Here is a tiny trained network, its code and every weight. The questions are about switching its units off for an input and a target symbol, where a switched-off unit gives its printed mean instead of its output.

import numpy as np


def w(rows, s, z=0):
    codes = np.array(rows[::2]) - 128.0
    scale = np.full(codes.shape[1], s)
    scale[-1] = z or s
    return codes * scale


def f(y):
    return np.maximum(y, 0)


def softmax(a):
    e = np.exp(a - a.max(-1, keepdims=True))
    return e / e.sum(-1, keepdims=True)


def log_softmax(a):
    a = a - a.max(-1, keepdims=True)
    return a - np.log(np.exp(a).sum(-1, keepdims=True))


def net(x, mask):
    ids = ['ΔΠΨαβεζημξστω'.index(c) for c in x.split()]
    T = len(ids)
    res = E[ids] + P[:T]
    q, k, v = (res @ M[0].T for M in (Q, K, V))
    z = softmax(np.where(np.tri(T) > 0, q @ k.T / 3**0.5, -1e9)) @ v
    res = res + np.where(mask[0], z, O[0][:, -1]) @ O[0][:, :-1]
    y = f(res @ A[0][:, :-1].T + A[0][:, -1])
    res = res + np.where(mask[1:9], y, B[0][:, -1]) @ B[0][:, :-1]
    return log_softmax(res[-1] @ U[:, :-1].T + U[:, -1])


Q, K, V, O, A, B = {}, {}, {}, {}, {}, {}
E = w([
[118,109,115],'Δ',
[118,106,115],'Π',
[118,128,129],'Ψ',
[119,109,123],'α',
[120,87,104],'β',
[117,110,113],'ε',
[111,133,122],'ζ',
[101,153,105],'η',
[48,57,187],'μ',
[113,74,71],'ξ',
[104,137,67],'σ',
[228,84,167],'τ',
[126,252,197],'ω',
],0.021)
P = w([
[248,154,157],'0',
[254,200,114],'1',
[228,199,128],'2',
[210,201,151],'3',
[199,149,161],'4',
[182,129,171],'5',
[162,117,170],'6',
[144,101,186],'7',
[116,81,170],'8',
[98,71,200],'9',
[77,81,201],'10',
[65,56,194],'11',
[54,55,202],'12',
],0.0048)
Q[0] = w([
[167,94,104],'h0',
[166,91,43],'h0',
[114,247,106],'h0',
],0.011)
K[0] = w([
[23,154,167],'h0',
[169,91,254],'h0',
[206,164,60],'h0',
],0.0094)
V[0] = w([
[228,2,196],'h0',
[9,54,191],'h0',
[108,211,218],'h0',
],0.0098)
O[0] = w([
[182,65,179,253],'h0',
[246,182,89,164],'h0',
[147,254,203,70],'h0',
],0.0081,0.0044)
A[0] = w([
[89,176,210,129],'n0',
[158,212,7,95],'n1',
[47,153,118,63],'n2',
[101,161,144,253],'n3',
[135,51,103,132],'n4',
[25,114,60,105],'n5',
[52,99,109,65],'n6',
[129,106,179,151],'n7',
],0.012,0.0063)
B[0] = w([
[138,152,149,155],'n0',
[36,45,131,151],'n1',
[210,97,126,139],'n2',
[170,233,105,178],'n3',
[113,110,47,254],'n4',
[9,162,213,180],'n5',
[41,71,254,155],'n6',
[235,34,211,181],'n7',
],0.0075,0.0084)
U = w([
[147,126,83,55],'Δ',
[142,127,78,79],'Π',
[129,149,181,32],'Ψ',
[188,123,123,3],'α',
[132,96,2,152],'β',
[131,118,73,180],'ε',
[158,155,29,253],'ζ',
[83,138,131,171],'η',
[147,122,122,50],'μ',
[57,98,39,161],'ξ',
[29,94,161,166],'σ',
[120,36,248,84],'τ',
[118,166,193,246],'ω',
],0.01,0.0053)

Each question gives the input, a string of symbols that net reads in full, and the target symbol t.
The units are the heads (3 rows each of Q, K, V and O) and the neurons (one row each of A and B). Each row of codes is followed by its name. A weight is (code - 128) times the scale printed after its matrix; where a second scale follows, it is the last column's (O, A, B and U).
mask holds one flag per unit, heads first, then neurons. A switched-off unit (its flag False) gives its mean, the last column of its rows in O or B, instead of its output. The means were averaged over made-up inputs and are rounded, as every weight is.
A unit's drop is (log p(t) with every unit on - log p(t) with that unit switched off) / (log p(t) with every unit on - log p(t) with every unit switched off).
The circuit of an input: a set's keep is (log p(t) with only the set's units on - log p(t) with every unit switched off) / (log p(t) with every unit on - log p(t) with every unit switched off). Starting from all 9 units, units are removed one at a time, each time the one whose removal leaves the highest keep (on an exact tie, the one counted first), for as long as the keep stays at least 0.8.
circuit, biggest first: the units of the circuit, biggest drop first
k most important neurons: the k neurons with the biggest drops, biggest first
input β σ τ τ ξ, target τ: circuit, biggest first : h0
input β ξ σ τ σ τ ξ τ β Δ τ η, target τ: circuit, biggest first : h0, n6
input β β τ β, target τ: 3 most important neurons : n7, n3, n6
input β α β ε Π ξ ε Ψ β β Δ β, target β: circuit, biggest first : h0, n4
input β η Δ η ω Δ, target ω: 2 most important neurons : n4, n3
input β σ Δ σ τ ω ξ τ ξ, target τ: circuit, biggest first : h0, n6
input ω β ξ ω β η, target ω: circuit, biggest first : h0, n4, n3
input ξ σ ε, target σ: circuit, biggest first : h0, n5
input Ψ ω τ τ, target ω: 2 most important neurons : n3, n0
input β σ Δ ε τ σ σ σ σ ζ σ ε, target σ: circuit, biggest first : h0, n5, n6
input ε η β Δ ω α ω Δ, target ω: circuit, biggest first : h0, n4
input ζ σ ζ, target σ: 3 most important neurons : n5, n6, n7
input ζ μ ξ σ, target ξ: circuit, biggest first : n1, h0
input ξ τ ζ, target τ: most important neuron : n7
input ω τ ε, target ω: 3 most important neurons : n3, n4, n0
input ω α ζ, target ω: 3 most important neurons : n4, n0, n3
input ξ β τ ξ ζ, target τ: 3 most important neurons : n7, n6, n3
input β ω Ψ ξ Ψ β ξ β ξ β Δ σ, target σ: circuit, biggest first : n5, h0, n6
input τ ξ β β τ Δ, target τ: 2 most important neurons : n7, n3
input Δ Ψ ξ β σ, target σ: 3 most important neurons : n5, n6, n1
